Below is a small trained network, with its code and all its weights. Each question gives an input and a class and asks what happens when units are switched off, that is, made to give their printed mean instead of their output.

import numpy as np


def w(rows, s, z=0):
    codes = np.array(rows[::2]) - 128.0
    scale = np.full(codes.shape[1], s)
    scale[-1] = z or s
    return codes * scale


def f(y):
    return np.maximum(y, 0)


def log_softmax(a):
    a = a - a.max(-1, keepdims=True)
    return a - np.log(np.exp(a).sum(-1, keepdims=True))


def net(x, mask):
    res = np.array(x, float).reshape(1, 7) / 4 @ E
    y = f(res @ A[0][:, :-1].T + A[0][:, -1])
    res = res + np.where(mask, y, B[0][:, -1]) @ B[0][:, :-1]
    return log_softmax(res[-1] @ U[:, :-1].T + U[:, -1])


A, B = {}, {}
E = w([
[130,126,128,125,130,132,137,134,124,127,133],'x0',
[116,88,129,91,136,145,208,150,138,140,151],'x1',
[118,129,182,155,226,183,165,94,165,4,25],'x2',
[93,138,119,132,146,118,114,111,140,137,122],'x3',
[123,136,127,150,112,156,95,147,154,134,125],'x4',
[99,46,174,251,192,87,67,210,113,153,177],'x5',
[22,80,141,117,51,180,85,74,54,29,177],'x6',
],0.011)
A[0] = w([
[128,140,135,80,57,198,135,34,127,89,149,192],'neuron 0',
[55,107,144,126,101,212,126,115,131,12,96,155],'neuron 1',
[62,121,84,120,2,122,99,111,64,142,238,191],'neuron 2',
[150,125,79,137,65,21,113,203,142,241,173,254],'neuron 3',
[171,152,190,144,216,144,154,135,204,112,35,170],'neuron 4',
[140,212,81,64,101,148,109,133,181,182,156,246],'neuron 5',
[63,117,121,111,70,169,131,135,41,46,69,160],'neuron 6',
[115,3,156,209,199,34,91,235,114,79,184,200],'neuron 7',
[175,195,63,129,82,203,189,117,128,128,72,228],'neuron 8',
],0.0087,0.0055)
B[0] = w([
[119,108,45,107,17,64,84,121,149,123,123,200],'neuron 0',
[118,56,59,88,94,84,37,57,153,113,108,201],'neuron 1',
[11,157,183,83,59,109,153,114,159,218,217,251],'neuron 2',
[95,195,136,152,173,135,200,244,34,194,90,250],'neuron 3',
[159,159,183,73,162,203,159,73,190,95,72,198],'neuron 4',
[181,223,100,67,128,82,148,184,69,121,141,192],'neuron 5',
[98,89,106,114,81,156,105,115,176,123,103,195],'neuron 6',
[128,112,168,210,143,254,58,106,136,118,112,244],'neuron 7',
[118,240,123,17,192,32,181,77,101,55,115,187],'neuron 8',
],0.0097,0.021)
U = w([
[190,205,70,100,146,34,196,145,21,156,115,6],'0',
[132,164,124,236,206,135,179,183,31,188,76,185],'1',
[192,189,149,107,146,88,205,71,184,31,79,214],'2',
[254,112,226,177,170,186,163,99,207,144,52,249],'3',
[118,167,91,105,30,54,171,109,146,189,191,184],'4',
[44,103,232,201,45,145,124,124,94,160,193,156],'5',
[148,54,40,104,84,59,130,88,179,101,32,17],'6',
[133,14,58,196,122,201,74,48,123,63,140,72],'7',
],0.0077,0.0016)

Each question gives the input, the list of numbers given to net, and the class t.
The units are the neurons (one row each of A and B). Each row of codes is followed by its name. A weight is (code - 128) times the scale printed after its matrix; where a second scale follows, it is the last column's (A, B and U).
mask holds one flag per neuron, in row order. A switched-off neuron (its flag False) gives its mean, the last column of its row in B, instead of its output. The means were averaged over made-up inputs and are rounded, as every weight is.
A unit's drop is (log p(t) with every unit on - log p(t) with that unit switched off) / (log p(t) with every unit on - log p(t) with every unit switched off).
The circuit of an input: a set's keep is (log p(t) with only the set's units on - log p(t) with every unit switched off) / (log p(t) with every unit on - log p(t) with every unit switched off). Starting from all 9 units, units are removed one at a time, each time the one whose removal leaves the highest keep (on an exact tie, the one counted first), for as long as the keep stays at least 0.8.
units of the circuit, in order: the units of the circuit, biggest drop first
unit that matters most: the unit with the biggest drop
top k neurons: the k neurons with the biggest drops, biggest first
drop when u is switched off: that unit's drop, to one decimal
input [0,3,5,-3,-1,-6,2], class 6: unit that matters most => neuron 1
input [-5,5,1,3,-8,-4,-3], class 2: top 2 neurons => neuron 3; neuron 4
input [6,8,6,3,6,8,0], class 3: top 2 neurons => neuron 4; neuron 0
input [-8,7,1,-2,0,-8,3], class 6: top 2 neurons => neuron 1; neuron 3
input [-4,5,1,-1,8,-4,3], class 6: top 3 neurons => neuron 1; neuron 3; neuron 2
input [-8,8,1,8,4,6,7], class 7: top 2 neurons => neuron 1; neuron 3
input [1,4,1,0,1,-5,-8], class 2: top 3 neurons => neuron 4; neuron 3; neuron 2
input [-1,5,-2,-8,7,-5,0], class 0: top 2 neurons => neuron 8; neuron 5
input [-6,-6,-2,7,3,8,0], class 1: top 2 neurons => neuron 3; neuron 2
input [5,7,2,2,6,-1,1], class 6: top 3 neurons => neuron 2; neuron 7; neuron 3
input [-8,8,1,5,4,-4,2], class 6: top 2 neurons => neuron 2; neuron 3
input [6,-5,4,-6,8,1,6], class 7: drop when neuron 8 is switched off => 0.1
input [-1,-6,2,-2,-4,-2,-8], class 2: drop when neuron 4 is switched off => 1.7
input [4,4,6,8,3,-5,1], class 6: units of the circuit, in order => neuron 1
input [-3,-8,7,-2,4,3,-2], class 3: drop when neuron 4 is switched off => 0.3
